Here is a tiny trained network, its code and every weight. The questions are about switching its units off for an input and a target symbol, where a switched-off unit gives its printed mean instead of its output.

import numpy as np


def w(rows, s, z=0):
    codes = np.array(rows[::2]) - 128.0
    scale = np.full(codes.shape[1], s)
    scale[-1] = z or s
    return codes * scale


def norm(h):
    return h / np.sqrt((h * h).mean(-1, keepdims=True) + 1e-5)


def f(y):
    return np.maximum(y, 0)


def softmax(a):
    e = np.exp(a - a.max(-1, keepdims=True))
    return e / e.sum(-1, keepdims=True)


def log_softmax(a):
    a = a - a.max(-1, keepdims=True)
    return a - np.log(np.exp(a).sum(-1, keepdims=True))


def net(x, mask):
    ids = ['αβδζθμτψω'.index(c) for c in x.split()]
    T = len(ids)
    res = E[ids] + P[:T]
    u = 0
    for l in range(2):
        r = norm(res)
        for j in range(2):
            rows = slice(2 * j, 2 * j + 2)
            q, k, v = (r @ M[l][rows].T for M in (Q, K, V))
            z = softmax(np.where(np.tri(T) > 0, q @ k.T / 2**0.5, -1e9)) @ v
            o = O[l][rows]
            res = res + np.where(mask[u + j], z, o[:, -1]) @ o[:, :-1]
        u += 2
        y = f(norm(res) @ A[l][:, :-1].T + A[l][:, -1])
        res = res + np.where(mask[u : u + 8], y, B[l][:, -1]) @ B[l][:, :-1]
        u += 8
    return log_softmax(norm(res)[-1] @ U[:, :-1].T + U[:, -1])


Q, K, V, O, A, B = {}, {}, {}, {}, {}, {}
E = w([
[137,99,42,119],'α',
[158,217,130,60],'β',
[254,83,147,85],'δ',
[121,137,124,237],'ζ',
[50,72,218,10],'θ',
[142,98,62,149],'μ',
[231,40,161,101],'τ',
[152,218,129,75],'ψ',
[136,199,163,167],'ω',
],0.0045)
P = w([
[252,113,125,159],'0',
[212,121,127,131],'1',
[185,112,129,114],'2',
[162,103,127,102],'3',
[142,99,127,93],'4',
[125,94,135,91],'5',
[106,87,135,85],'6',
[84,82,141,80],'7',
[62,80,145,68],'8',
[55,79,151,62],'9',
],0.0021)
Q[0] = w([
[113,125,92,184],'L0H1',
[151,78,104,100],'L0H1',
[70,246,79,169],'L0H2',
[137,131,48,130],'L0H2',
],0.011)
K[0] = w([
[132,80,91,190],'L0H1',
[87,95,91,72],'L0H1',
[255,186,180,95],'L0H2',
[214,112,86,146],'L0H2',
],0.0086)
V[0] = w([
[130,54,35,80],'L0H1',
[180,203,106,13],'L0H1',
[52,133,225,206],'L0H2',
[120,165,254,37],'L0H2',
],0.0031)
O[0] = w([
[225,114,181,115,165],'L0H1',
[151,36,50,211,212],'L0H1',
[150,173,67,254,2],'L0H2',
[245,126,50,109,81],'L0H2',
],0.0031,0.0018)
A[0] = w([
[192,2,8,233,129],'L0N1',
[25,221,193,202,119],'L0N2',
[118,4,118,225,238],'L0N3',
[223,189,245,116,50],'L0N4',
[42,19,237,121,3],'L0N5',
[17,223,79,235,80],'L0N6',
[72,139,143,82,167],'L0N7',
[180,209,89,76,157],'L0N8',
],0.0033,0.0014)
B[0] = w([
[132,204,254,136,215],'L0N1',
[198,105,54,173,201],'L0N2',
[154,250,131,132,251],'L0N3',
[39,176,136,224,186],'L0N4',
[139,174,17,132,209],'L0N5',
[99,65,4,103,192],'L0N6',
[166,125,108,105,169],'L0N7',
[137,147,90,231,196],'L0N8',
],0.004,0.0025)
Q[1] = w([
[14,199,2,177],'L1H1',
[177,170,154,146],'L1H1',
[178,132,204,129],'L1H2',
[58,29,170,227],'L1H2',
],0.0085)
K[1] = w([
[243,88,41,172],'L1H1',
[50,152,73,113],'L1H1',
[83,104,164,41],'L1H2',
[77,2,89,160],'L1H2',
],0.0076)
V[1] = w([
[92,9,168,176],'L1H1',
[252,136,163,186],'L1H1',
[178,69,106,29],'L1H2',
[85,54,149,171],'L1H2',
],0.0035)
O[1] = w([
[231,178,115,119,14],'L1H1',
[14,173,111,63,251],'L1H1',
[73,125,115,254,145],'L1H2',
[192,135,179,116,20],'L1H2',
],0.0042,0.0027)
A[1] = w([
[120,127,137,104,16],'L1N1',
[89,171,110,122,216],'L1N2',
[67,150,137,73,168],'L1N3',
[62,254,198,246,10],'L1N4',
[182,108,66,49,184],'L1N5',
[184,148,202,108,238],'L1N6',
[187,244,63,79,249],'L1N7',
[149,223,55,209,124],'L1N8',
],0.0041,0.0019)
B[1] = w([
[143,134,138,127,128],'L1N1',
[137,171,128,132,249],'L1N2',
[168,126,132,172,240],'L1N3',
[90,229,255,137,185],'L1N4',
[111,171,147,163,181],'L1N5',
[112,131,75,118,177],'L1N6',
[96,94,141,160,253],'L1N7',
[142,111,166,68,230],'L1N8',
],0.0075,0.0031)
U = w([
[100,45,183,139,83],'α',
[123,108,128,107,13],'β',
[193,157,104,24,132],'δ',
[99,204,191,147,184],'ζ',
[119,20,155,156,133],'θ',
[126,114,116,113,18],'μ',
[97,156,7,197,115],'τ',
[216,101,115,153,254],'ψ',
[129,120,121,88,27],'ω',
],0.014,0.0059)

Each question gives the input, a string of symbols that net reads in full, and the target symbol t.
The units are the heads (2 rows each of Q, K, V and O) and the neurons (one row each of A and B). Each row of codes is followed by its name. A weight is (code - 128) times the scale printed after its matrix; where a second scale follows, it is the last column's (O, A, B and U).
mask holds one flag per unit, layer by layer, with each layer's heads first. A switched-off unit (its flag False) gives its mean, the last column of its rows in O or B, instead of its output. The means were averaged over made-up inputs and are rounded, as every weight is.
A unit's drop is (log p(t) with every unit on - log p(t) with that unit switched off) / (log p(t) with every unit on - log p(t) with every unit switched off).
The circuit of an input: a set's keep is (log p(t) with only the set's units on - log p(t) with every unit switched off) / (log p(t) with every unit on - log p(t) with every unit switched off). Starting from the 12 units with the biggest drops (on a tie, the unit counted first), units are removed one at a time, each time the one whose removal leaves the highest keep (on an exact tie, the one counted first), for as long as the keep stays at least 0.8.
units of the circuit, in order: the units of the circuit, biggest drop first
most important unit: the unit with the biggest drop
k most important neurons: the k neurons with the biggest drops, biggest first
top k neurons in layer l: the k neurons of layer l with the biggest drops, biggest first
heads that matter: for each layer, one digit per head in row order, 1 if its drop is at least 0.15 and else 0, layers parted by /
drop when u is switched off: that unit's drop, to one decimal
input τ θ α θ, target θ: most important unit	L0N3
input τ ζ β ζ β β, target τ: units of the circuit, in order	[L1N4, L0H1]
input α ω α β δ δ μ, target ζ: 4 most important neurons	[L0N6, L0N3, L0N1, L0N2]
input ω β β μ ζ ω ω τ, target ζ: units of the circuit, in order	[L0N3, L0H2]
input τ ζ δ τ τ θ β τ, target ψ: heads that matter	00 / 10
input ω θ θ θ, target θ: heads that matter	11 / 11
input τ δ τ, target δ: 2 most important neurons	[L1N7, L1N6]
input ω α β δ, target θ: heads that matter	01 / 01
input ω ω δ, target τ: top 2 neurons in layer 1	[L1N6, L1N8]
input ζ δ δ α τ θ ζ, target τ: units of the circuit, in order	[L0H1, L0N6, L0N2]
input ζ μ θ, target δ: units of the circuit, in order	[L1N7, L1N4, L1H1]
input τ θ ψ β α ψ, target τ: 4 most important neurons	[L0N1, L0N3, L1N4, L0N4]
input δ τ τ ω μ δ δ, target α: heads that matter	01 / 00
input μ δ δ ζ θ τ, target ψ: heads that matter	10 / 10
input ω ζ β μ τ δ θ β ω δ, target ψ: units of the circuit, in order	[L1H1]
input β δ β δ ω τ, target δ: 2 most important neurons	[L1N7, L0N1]
input δ α ζ β ζ τ ζ ζ, target τ: 2 most important neurons	[L0N6, L0N2]
input τ τ ζ ζ β ψ τ α, target ζ: 2 most important neurons	[L0N1, L0N6]
input β τ α α ψ β τ μ, target ζ: heads that matter	10 / 01
input τ τ ψ β θ τ θ δ, target ψ: heads that matter	00 / 00
input ζ ψ δ, target ζ: heads that matter	01 / 00
input θ ζ δ, target ζ: most important unit	L0H2
input θ τ β ω ψ β ψ θ, target τ: 2 most important neurons	[L0N5, L1N8]
input τ θ ζ τ, target ζ: 3 most important neurons	[L0N1, L1N4, L0N4]
input τ μ τ, target α: heads that matter	01 / 10
input ψ τ ψ θ ψ β ζ τ δ ψ, target τ: top 2 neurons in layer 1	[L1N4, L1N8]
input α ψ δ ω α ζ τ ψ ψ ω, target τ: most important unit	L0H1
input α ω ζ ψ α ω, target τ: 3 most important neurons	[L0N6, L0N1, L1N4]
input β μ β δ, target α: heads that matter	01 / 10
input θ β ζ ζ ζ ψ α β, target τ: drop when L1H2 is switched off	0.1
